Below is a small trained network, with its code and all its weights. Each question gives an input and a class and asks what happens when units are switched off, that is, made to give their printed mean instead of their output.

import numpy as np


def w(rows, s, z=0):
    codes = np.array(rows[::2]) - 128.0
    scale = np.full(codes.shape[1], s)
    scale[-1] = z or s
    return codes * scale


def f(y):
    return y / 2 * (1 + np.tanh(0.7978845608 * (y + 0.044715 * y**3)))


def log_softmax(a):
    a = a - a.max(-1, keepdims=True)
    return a - np.log(np.exp(a).sum(-1, keepdims=True))


def net(x, mask):
    res = np.array(x, float).reshape(1, 6) / 4 @ E
    y = f(res @ A[0][:, :-1].T + A[0][:, -1])
    res = res + np.where(mask, y, B[0][:, -1]) @ B[0][:, :-1]
    return log_softmax(res[-1] @ U[:, :-1].T + U[:, -1])


A, B = {}, {}
E = w([
[128,136,152,127,127,184,195,203,136,178,49,125],'x0',
[124,119,194,126,135,124,107,220,35,54,163,128],'x1',
[122,116,206,122,123,135,23,103,83,214,74,130],'x2',
[127,138,76,125,135,252,109,92,72,96,133,129],'x3',
[130,151,46,124,112,119,33,199,195,59,46,124],'x4',
[119,132,127,125,123,182,86,199,208,195,234,131],'x5',
],0.0047)
A[0] = w([
[129,133,148,125,129,172,189,189,134,171,62,136,70],'neuron 1',
[122,127,85,128,129,249,113,98,86,110,126,131,53],'neuron 2',
[119,129,161,128,125,133,183,80,103,163,177,130,98],'neuron 3',
[131,128,179,127,126,131,25,107,89,204,80,121,3],'neuron 4',
[134,121,180,126,123,123,113,212,64,74,164,123,44],'neuron 5',
[122,130,98,123,126,123,87,151,158,106,94,134,152],'neuron 6',
[131,129,98,132,131,133,142,73,177,165,105,122,62],'neuron 7',
[126,134,132,128,135,90,155,87,101,91,64,121,103],'neuron 8',
[123,137,123,124,135,102,146,106,101,107,86,126,34],'neuron 9',
[130,134,113,126,131,79,60,55,132,99,202,134,82],'neuron 10',
[129,131,160,131,117,42,142,156,157,143,122,130,66],'neuron 11',
[133,135,98,127,121,134,138,76,176,167,112,129,81],'neuron 12',
[130,134,130,122,124,153,103,162,163,157,187,128,114],'neuron 13',
[130,133,88,128,132,115,203,145,152,79,163,121,37],'neuron 14',
[128,139,134,129,134,170,171,169,132,152,78,125,50],'neuron 15',
[126,134,101,128,125,121,89,155,158,102,88,126,75],'neuron 16',
[130,126,128,130,132,150,106,163,166,156,181,126,101],'neuron 17',
[125,132,130,128,141,148,108,158,164,156,176,126,79],'neuron 18',
[132,125,132,124,126,100,155,95,96,95,65,130,116],'neuron 19',
[129,119,91,123,120,138,142,75,183,166,110,128,79],'neuron 20',
[123,130,121,136,130,105,141,103,113,107,105,115,29],'neuron 21',
[129,136,99,131,116,126,93,153,150,104,96,122,55],'neuron 22',
[132,131,89,129,123,127,196,149,149,86,156,127,52],'neuron 23',
[119,130,100,130,124,124,93,152,154,101,92,126,42],'neuron 24',
[118,131,155,129,121,131,172,102,100,161,159,120,58],'neuron 25',
[134,123,156,128,126,136,172,103,105,154,160,129,88],'neuron 26',
[121,118,153,125,134,37,145,158,169,152,121,131,76],'neuron 27',
[116,135,128,124,126,146,111,155,158,158,174,123,67],'neuron 28',
],0.014,0.0039)
B[0] = w([
[100,77,109,140,77,67,127,160,147,33,143,52,220],'neuron 1',
[223,196,136,123,107,117,119,4,131,164,131,62,241],'neuron 2',
[215,146,120,135,180,135,142,225,172,134,117,120,254],'neuron 3',
[75,120,124,122,141,199,155,77,247,57,122,206,238],'neuron 4',
[43,200,134,130,220,89,110,130,32,93,127,146,228],'neuron 5',
[174,182,124,147,155,159,181,248,174,137,137,85,203],'neuron 6',
[80,149,144,120,178,99,111,120,57,103,136,152,196],'neuron 7',
[150,130,132,141,60,178,172,175,73,130,128,144,221],'neuron 8',
[133,32,143,106,115,106,88,62,74,167,133,201,151],'neuron 9',
[100,55,112,131,72,54,122,150,145,48,127,35,230],'neuron 10',
[180,151,122,110,137,129,100,12,114,152,135,101,187],'neuron 11',
[75,167,144,136,164,113,115,137,76,110,130,140,201],'neuron 12',
[150,128,133,138,68,156,173,157,81,134,109,143,215],'neuron 13',
[80,110,145,115,131,181,130,82,215,87,112,184,220],'neuron 14',
[111,47,120,108,120,61,83,86,116,95,144,107,173],'neuron 15',
[185,108,135,121,184,115,124,173,148,151,138,140,181],'neuron 16',
[149,115,128,137,80,162,159,145,80,137,123,151,204],'neuron 17',
[142,84,135,124,91,138,129,109,79,147,124,177,186],'neuron 18',
[137,133,125,148,58,175,164,174,87,156,135,147,216],'neuron 19',
[73,178,135,133,173,123,122,140,61,97,129,134,210],'neuron 20',
[134,38,141,103,123,103,92,70,84,133,136,184,133],'neuron 21',
[176,74,133,108,196,94,107,123,130,157,132,168,166],'neuron 22',
[97,108,136,126,141,169,116,66,201,86,118,191,208],'neuron 23',
[186,69,135,106,194,92,90,121,125,141,131,177,163],'neuron 24',
[177,75,129,100,197,99,94,135,134,148,138,168,193],'neuron 25',
[180,108,116,120,178,112,107,166,148,142,124,148,202],'neuron 26',
[201,186,124,124,121,142,116,29,124,137,130,75,203],'neuron 27',
[139,63,137,121,104,131,115,90,74,148,123,183,175],'neuron 28',
],0.024,0.0048)
U = w([
[216,99,122,104,216,110,121,221,175,164,134,161,145],'0',
[52,121,134,122,128,214,147,68,249,82,101,211,88],'1',
[143,80,144,152,21,179,177,146,31,172,121,187,160],'2',
[29,222,151,144,199,84,100,139,36,104,135,145,97],'3',
[201,203,118,114,101,131,104,2,138,164,141,49,153],'4',
[93,35,81,138,62,33,112,153,160,59,149,34,166],'5',
[66,252,93,199,67,169,165,229,190,237,113,29,251],'6',
[61,98,111,127,122,105,78,115,158,238,129,136,14],'7',
],0.006,0.0028)

Each question gives the input, the list of numbers given to net, and the class t.
The units are the neurons (one row each of A and B). Each row of codes is followed by its name. A weight is (code - 128) times the scale printed after its matrix; where a second scale follows, it is the last column's (A, B and U).
mask holds one flag per neuron, in row order. A switched-off neuron (its flag False) gives its mean, the last column of its row in B, instead of its output. The means were averaged over made-up inputs and are rounded, as every weight is.
A unit's drop is (log p(t) with every unit on - log p(t) with that unit switched off) / (log p(t) with every unit on - log p(t) with every unit switched off).
The circuit of an input: a set's keep is (log p(t) with only the set's units on - log p(t) with every unit switched off) / (log p(t) with every unit on - log p(t) with every unit switched off). Starting from the 12 units with the biggest drops (on a tie, the unit counted first), units are removed one at a time, each time the one whose removal leaves the highest keep (on an exact tie, the one counted first), for as long as the keep stays at least 0.8.
circuit, biggest first: the units of the circuit, biggest drop first
unit that matters most: the unit with the biggest drop
top k neurons: the k neurons with the biggest drops, biggest first
drop of u: that unit's drop, to one decimal
input [-8,-5,-4,-8,-3,5], class 4: unit that matters most => neuron 27
input [-1,0,4,-5,-3,5], class 2: top 4 neurons => (neuron 2; neuron 13; neuron 17; neuron 18)
input [-6,-8,6,3,-2,-7], class 3: top 2 neurons => (neuron 7; neuron 20)
input [3,1,-1,-8,-8,-6], class 0: top 2 neurons => (neuron 3; neuron 25)
input [-2,-7,3,-6,6,3], class 3: top 4 neurons => (neuron 20; neuron 12; neuron 7; neuron 3)
input [-2,0,-2,-8,-1,8], class 2: top 2 neurons => (neuron 13; neuron 17)
input [8,2,-3,7,3,8], class 2: top 2 neurons => (neuron 13; neuron 17)
input [-8,2,3,-5,6,3], class 5: top 2 neurons => (neuron 10; neuron 3)
input [2,8,0,-8,-3,0], class 3: top 2 neurons => (neuron 5; neuron 2)
input [-3,2,5,4,-5,1], class 0: top 2 neurons => (neuron 3; neuron 14)
input [4,4,5,-7,-6,3], class 4: top 3 neurons => (neuron 27; neuron 11; neuron 6)
input [-5,4,3,-5,-1,5], class 2: top 2 neurons => (neuron 2; neuron 13)
input [-4,-4,7,6,0,7], class 1: top 2 neurons => (neuron 4; neuron 8)
input [7,-1,-3,5,-4,4], class 5: circuit, biggest first => (neuron 1)
input [5,0,1,3,-4,-4], class 5: top 2 neurons => (neuron 1; neuron 15)
input [-3,0,2,6,5,1], class 4: drop of neuron 26 => 0.1
input [6,-4,-5,-3,-5,7], class 2: drop of neuron 8 => 0.0
input [8,2,-2,2,-8,-5], class 0: drop of neuron 10 => 0.6
